Below are the code and all the weights of a small trained network. Each question names an input and a class and asks about switching units off, where a switched-off unit gives its printed mean instead of its output.

import numpy as np


def w(rows, s, z=0):
    codes = np.array(rows[::2]) - 128.0
    scale = np.full(codes.shape[1], s)
    scale[-1] = z or s
    return codes * scale


def f(y):
    return y / 2 * (1 + np.tanh(0.7978845608 * (y + 0.044715 * y**3)))


def log_softmax(a):
    a = a - a.max(-1, keepdims=True)
    return a - np.log(np.exp(a).sum(-1, keepdims=True))


def net(x, mask):
    res = np.array(x, float).reshape(1, 5) / 4 @ E
    y = f(res @ A[0][:, :-1].T + A[0][:, -1])
    res = res + np.where(mask, y, B[0][:, -1]) @ B[0][:, :-1]
    return log_softmax(res[-1] @ U[:, :-1].T + U[:, -1])


A, B = {}, {}
E = w([
[126,128,132,133],'x0',
[121,127,138,121],'x1',
[178,55,226,208],'x2',
[56,2,76,109],'x3',
[128,128,129,123],'x4',
],0.0079)
A[0] = w([
[81,165,91,75,81],'neuron 0',
[39,82,139,126,42],'neuron 1',
[203,18,254,192,16],'neuron 2',
[147,158,50,50,3],'neuron 3',
[104,45,105,102,19],'neuron 4',
[149,227,186,144,55],'neuron 5',
],0.0095,0.0076)
B[0] = w([
[123,219,136,171,176],'neuron 0',
[234,85,33,142,148],'neuron 1',
[79,220,31,137,253],'neuron 2',
[110,168,44,205,152],'neuron 3',
[193,98,14,94,153],'neuron 4',
[221,47,10,61,192],'neuron 5',
],0.012,0.0053)
U = w([
[111,214,91,197,8],'0',
[207,66,79,71,38],'1',
[120,127,156,129,244],'2',
[124,132,156,122,228],'3',
[119,119,154,119,218],'4',
[102,111,249,111,62],'5',
],0.013)

Each question gives the input, the list of numbers given to net, and the class t.
The units are the neurons (one row each of A and B). Each row of codes is followed by its name. A weight is (code - 128) times the scale printed after its matrix; where a second scale follows, it is the last column's (A, B and U).
mask holds one flag per neuron, in row order. A switched-off neuron (its flag False) gives its mean, the last column of its row in B, instead of its output. The means were averaged over made-up inputs and are rounded, as every weight is.
A unit's drop is (log p(t) with every unit on - log p(t) with that unit switched off) / (log p(t) with every unit on - log p(t) with every unit switched off).
The circuit of an input: a set's keep is (log p(t) with only the set's units on - log p(t) with every unit switched off) / (log p(t) with every unit on - log p(t) with every unit switched off). Starting from all 6 units, units are removed one at a time, each time the one whose removal leaves the highest keep (on an exact tie, the one counted first), for as long as the keep stays at least 0.8.
units of the circuit, in order: the units of the circuit, biggest drop first
unit that matters most: the unit with the biggest drop
top k neurons: the k neurons with the biggest drops, biggest first
drop of u: that unit's drop, to one decimal
input [-3,4,-8,7,5], class 0: unit that matters most : neuron 0
input [-1,0,-1,7,2], class 1: top 2 neurons : [neuron 4; neuron 1]
input [4,-1,6,5,5], class 0: top 2 neurons : [neuron 2; neuron 5]
input [0,-1,-8,3,5], class 0: top 2 neurons : [neuron 3; neuron 0]
input [0,7,-6,-8,6], class 1: top 2 neurons : [neuron 5; neuron 2]
input [-6,-7,-8,5,-5], class 0: top 2 neurons : [neuron 3; neuron 0]
input [-7,1,3,8,0], class 1: top 2 neurons : [neuron 4; neuron 1]
input [2,-2,5,1,-2], class 0: top 2 neurons : [neuron 2; neuron 5]
input [8,8,-8,7,1], class 0: top 2 neurons : [neuron 0; neuron 3]
input [0,2,7,8,-8], class 1: top 4 neurons : [neuron 4; neuron 1; neuron 0; neuron 3]
input [6,2,3,7,1], class 1: top 3 neurons : [neuron 4; neuron 1; neuron 0]
input [-8,8,2,-8,8], class 1: drop of neuron 5 : 0.9
input [1,7,7,-5,1], class 0: drop of neuron 2 : 1.7
input [1,5,5,8,6], class 1: units of the circuit, in order : [neuron 4]
input [3,-6,8,-3,0], class 0: drop of neuron 2 : 1.3
